Below are the code and all the weights of a small trained network. Each question names an input and a class and asks about switching units off, where a switched-off unit gives its printed mean instead of its output.

import numpy as np


def w(rows, s, z=0):
    codes = np.array(rows[::2]) - 128.0
    scale = np.full(codes.shape[1], s)
    scale[-1] = z or s
    return codes * scale


def f(y):
    return np.maximum(y, 0)


def log_softmax(a):
    a = a - a.max(-1, keepdims=True)
    return a - np.log(np.exp(a).sum(-1, keepdims=True))


def net(x, mask):
    res = np.array(x, float).reshape(1, 7) / 4 @ E
    y = f(res @ A[0][:, :-1].T + A[0][:, -1])
    res = res + np.where(mask, y, B[0][:, -1]) @ B[0][:, :-1]
    return log_softmax(res[-1] @ U[:, :-1].T + U[:, -1])


A, B = {}, {}
E = w([
[130,249,129,130,123],'x0',
[126,128,128,128,128],'x1',
[122,128,131,141,15],'x2',
[126,128,128,130,128],'x3',
[128,128,128,127,128],'x4',
[131,128,128,128,128],'x5',
[129,125,3,141,132],'x6',
],0.012)
A[0] = w([
[133,163,99,139,129,74],'n0',
[113,149,146,130,93,116],'n1',
[136,130,131,131,215,254],'n2',
[125,122,121,138,119,110],'n3',
[128,73,186,115,128,204],'n4',
[134,152,108,138,129,88],'n5',
[110,104,101,133,188,181],'n6',
[119,115,115,144,107,109],'n7',
[121,57,202,125,130,212],'n8',
[126,122,123,136,120,118],'n9',
[117,217,201,131,131,123],'n10',
[109,159,156,129,90,109],'n11',
[128,115,114,132,129,128],'n12',
[134,171,170,102,155,137],'n13',
[128,128,129,127,126,126],'n14',
[135,124,125,133,8,151],'n15',
[118,110,107,131,166,165],'n16',
[136,155,155,130,31,121],'n17',
[128,124,124,128,132,137],'n18',
[116,143,143,129,107,114],'n19',
[103,98,95,166,76,96],'n20',
[127,117,137,125,128,146],'n21',
[131,162,99,140,129,74],'n22',
[127,126,127,129,133,140],'n23',
[131,62,61,128,126,126],'n24',
[130,78,77,132,128,126],'n25',
[113,107,107,118,171,178],'n26',
[126,106,148,123,128,160],'n27',
[128,128,128,128,132,137],'n28',
[122,108,110,124,166,163],'n29',
[129,113,144,126,128,154],'n30',
[126,153,147,121,129,122],'n31',
[129,220,47,144,129,21],'n32',
[125,124,123,135,121,117],'n33',
[124,122,121,140,118,114],'n34',
[135,130,129,123,183,215],'n35',
],0.015,0.0037)
B[0] = w([
[107,128,170,145,113,159],'n0',
[110,128,86,131,88,171],'n1',
[200,137,170,38,52,220],'n2',
[139,131,132,135,142,138],'n3',
[92,135,204,159,101,221],'n4',
[114,128,157,139,118,149],'n5',
[69,126,101,61,101,194],'n6',
[151,132,134,144,157,152],'n7',
[80,138,224,168,96,243],'n8',
[138,131,130,135,139,137],'n9',
[221,123,30,100,126,246],'n10',
[112,129,71,127,78,183],'n11',
[130,129,112,119,138,146],'n12',
[217,127,130,108,164,197],'n13',
[127,129,127,128,127,130],'n14',
[40,110,77,217,224,241],'n15',
[90,128,106,82,114,173],'n16',
[64,122,41,149,43,226],'n17',
[123,127,124,122,128,136],'n18',
[119,129,99,128,101,157],'n19',
[185,135,143,166,204,188],'n20',
[120,131,139,134,126,145],'n21',
[107,129,169,145,114,158],'n22',
[124,128,127,123,127,134],'n23',
[139,126,47,88,185,216],'n24',
[138,127,67,98,170,195],'n25',
[78,124,106,77,112,180],'n26',
[112,132,153,140,122,163],'n27',
[131,128,129,125,126,133],'n28',
[89,127,106,86,111,173],'n29',
[119,130,147,136,122,154],'n30',
[157,124,108,118,138,160],'n31',
[75,122,253,172,85,215],'n32',
[137,130,131,133,137,136],'n33',
[141,132,131,136,143,139],'n34',
[169,131,153,75,83,188],'n35',
],0.039,0.012)
U = w([
[117,152,251,103,82,254],'0',
[107,116,23,85,101,147],'1',
[63,123,187,231,120,104],'2',
[153,113,68,151,238,61],'3',
[253,147,104,94,132,47],'4',
],0.0054,0.00057)

Each question gives the input, the list of numbers given to net, and the class t.
The units are the neurons (one row each of A and B). Each row of codes is followed by its name. A weight is (code - 128) times the scale printed after its matrix; where a second scale follows, it is the last column's (A, B and U).
mask holds one flag per neuron, in row order. A switched-off neuron (its flag False) gives its mean, the last column of its row in B, instead of its output. The means were averaged over made-up inputs and are rounded, as every weight is.
A unit's drop is (log p(t) with every unit on - log p(t) with that unit switched off) / (log p(t) with every unit on - log p(t) with every unit switched off).
most important unit: the unit with the biggest drop
k most important neurons: the k neurons with the biggest drops, biggest first
drop when u is switched off: that unit's drop, to one decimal
input [-2,-1,1,-5,-5,1,8], class 3: 2 most important neurons : [n20 n17]
input [1,8,-2,0,-3,5,-4], class 4: most important unit : n32
input [1,3,1,-1,-7,-7,2], class 2: 2 most important neurons : [n10 n2]
input [-1,-5,8,-7,-6,-5,1], class 3: 2 most important neurons : [n15 n32]
input [6,3,-6,-8,7,-4,0], class 4: 2 most important neurons : [n10 n8]
input [-6,-8,2,7,3,5,1], class 3: 3 most important neurons : [n24 n32 n25]
input [5,3,3,5,5,-5,1], class 2: 2 most important neurons : [n32 n24]
input [-5,1,4,-6,1,-4,1], class 3: 2 most important neurons : [n32 n24]
input [-8,-1,1,-1,6,-7,1], class 3: 3 most important neurons : [n24 n32 n25]
input [4,-3,-2,5,-2,2,0], class 4: 3 most important neurons : [n8 n4 n10]
input [-1,2,2,-5,4,1,1], class 3: 2 most important neurons : [n32 n8]
input [-1,-1,-4,2,3,-2,-4], class 0: drop when n28 is switched off : 0.0
input [-7,-7,-1,-1,3,-1,-5], class 0: drop when n15 is switched off : 0.1
input [3,-6,7,6,8,8,7], class 2: most important unit : n32
input [5,2,0,-1,8,4,-1], class 4: drop when n15 is switched off : 0.2
